Below are the code and all the weights of a small trained network. Each question names an input and a class and asks about switching units off, where a switched-off unit gives its printed mean instead of its output.

import numpy as np


def w(rows, s, z=0):
    codes = np.array(rows[::2]) - 128.0
    scale = np.full(codes.shape[1], s)
    scale[-1] = z or s
    return codes * scale


def norm(h):
    return h / np.sqrt((h * h).mean(-1, keepdims=True) + 1e-5)


def f(y):
    return y / 2 * (1 + np.tanh(0.7978845608 * (y + 0.044715 * y**3)))


def log_softmax(a):
    a = a - a.max(-1, keepdims=True)
    return a - np.log(np.exp(a).sum(-1, keepdims=True))


def net(x, mask):
    res = np.array(x, float).reshape(1, 3) / 4 @ E
    u = 0
    for l in range(4):
        y = f(norm(res) @ A[l][:, :-1].T + A[l][:, -1])
        res = res + np.where(mask[u : u + 4], y, B[l][:, -1]) @ B[l][:, :-1]
        u += 4
    return log_softmax(norm(res)[-1] @ U[:, :-1].T + U[:, -1])


A, B = {}, {}
E = w([
[187,131,233,191,109],'x0',
[129,58,221,2,142],'x1',
[194,221,123,68,100],'x2',
],0.0079)
A[0] = w([
[216,161,254,130,158,3],'L0N0',
[91,101,108,50,170,79],'L0N1',
[82,62,147,134,60,75],'L0N2',
[210,220,128,79,131,121],'L0N3',
],0.0085,0.0041)
B[0] = w([
[224,19,254,148,5,238],'L0N0',
[209,4,25,77,198,197],'L0N1',
[68,121,158,120,109,148],'L0N2',
[109,230,174,92,80,252],'L0N3',
],0.007,0.0035)
A[1] = w([
[133,164,83,254,123,29],'L1N0',
[71,210,133,134,147,63],'L1N1',
[113,63,166,111,188,21],'L1N2',
[103,45,135,146,159,3],'L1N3',
],0.013,0.0042)
B[1] = w([
[80,120,168,214,201,254],'L1N0',
[97,254,134,79,229,159],'L1N1',
[27,197,127,78,139,180],'L1N2',
[50,226,216,3,117,181],'L1N3',
],0.0093,0.0061)
A[2] = w([
[151,46,7,73,90,11],'L2N0',
[158,203,70,88,111,47],'L2N1',
[194,77,178,81,55,245],'L2N2',
[104,127,120,118,145,3],'L2N3',
],0.012,0.0028)
B[2] = w([
[240,82,64,101,177,167],'L2N0',
[155,215,159,101,119,164],'L2N1',
[111,61,140,244,66,254],'L2N2',
[133,76,202,75,151,123],'L2N3',
],0.011,0.0069)
A[3] = w([
[190,166,54,75,150,121],'L3N0',
[245,188,153,107,128,254],'L3N1',
[124,67,69,69,143,100],'L3N2',
[61,140,109,229,170,46],'L3N3',
],0.011,0.0039)
B[3] = w([
[189,127,85,134,112,195],'L3N0',
[124,38,114,112,79,226],'L3N1',
[150,84,78,118,93,179],'L3N2',
[190,101,85,165,251,253],'L3N3',
],0.012,0.0051)
U = w([
[152,235,106,95,96,119],'0',
[194,58,59,86,121,157],'1',
[2,107,133,72,133,172],'2',
[118,147,106,182,225,217],'3',
[126,119,129,123,139,13],'4',
[114,125,125,124,131,1],'5',
[142,81,181,175,57,219],'6',
],0.023,0.0087)

Each question gives the input, the list of numbers given to net, and the class t.
The units are the neurons (one row each of A and B). Each row of codes is followed by its name. A weight is (code - 128) times the scale printed after its matrix; where a second scale follows, it is the last column's (A, B and U).
mask holds one flag per neuron, layer by layer. A switched-off neuron (its flag False) gives its mean, the last column of its row in B, instead of its output. The means were averaged over made-up inputs and are rounded, as every weight is.
A unit's drop is (log p(t) with every unit on - log p(t) with that unit switched off) / (log p(t) with every unit on - log p(t) with every unit switched off).
The circuit of an input: a set's keep is (log p(t) with only the set's units on - log p(t) with every unit switched off) / (log p(t) with every unit on - log p(t) with every unit switched off). Starting from the 12 units with the biggest drops (on a tie, the unit counted first), units are removed one at a time, each time the one whose removal leaves the highest keep (on an exact tie, the one counted first), for as long as the keep stays at least 0.8.
units of the circuit, in order: the units of the circuit, biggest drop first
unit that matters most: the unit with the biggest drop
top k neurons: the k neurons with the biggest drops, biggest first
k most important neurons of layer l: the k neurons of layer l with the biggest drops, biggest first
drop of u: that unit's drop, to one decimal
input [1,6,-3], class 2: units of the circuit, in order	L1N2
input [5,5,-7], class 2: units of the circuit, in order	L1N2, L1N3
input [-3,3,7], class 0: 2 most important neurons of layer 0	L0N3, L0N0
input [5,-7,7], class 0: top 2 neurons	L0N3, L2N2
input [-3,-1,2], class 0: 2 most important neurons of layer 0	L0N0, L0N3
input [-7,-2,5], class 0: 2 most important neurons of layer 0	L0N3, L0N0
input [1,-1,-6], class 2: top 2 neurons	L1N3, L0N3
input [-1,1,5], class 0: top 3 neurons	L0N3, L1N1, L0N0
input [-7,-1,-7], class 1: top 3 neurons	L1N0, L2N0, L0N1
input [-6,-1,-7], class 2: top 2 neurons	L1N3, L3N3
input [-2,8,-1], class 2: top 3 neurons	L1N2, L1N3, L3N3
input [-3,-1,-2], class 1: top 3 neurons	L0N0, L1N0, L1N1
input [-7,7,-1], class 1: top 2 neurons	L0N1, L2N0
input [-2,6,7], class 6: unit that matters most	L2N2
input [6,-2,-4], class 3: 2 most important neurons of layer 3	L3N3, L3N1
input [-3,5,8], class 6: 2 most important neurons of layer 3	L3N3, L3N1
input [-8,1,-4], class 1: drop of L2N0	0.1
input [4,8,-8], class 2: drop of L1N2	0.3
input [8,-7,1], class 3: drop of L1N0	0.3
input [3,-1,-3], class 3: unit that matters most	L0N1
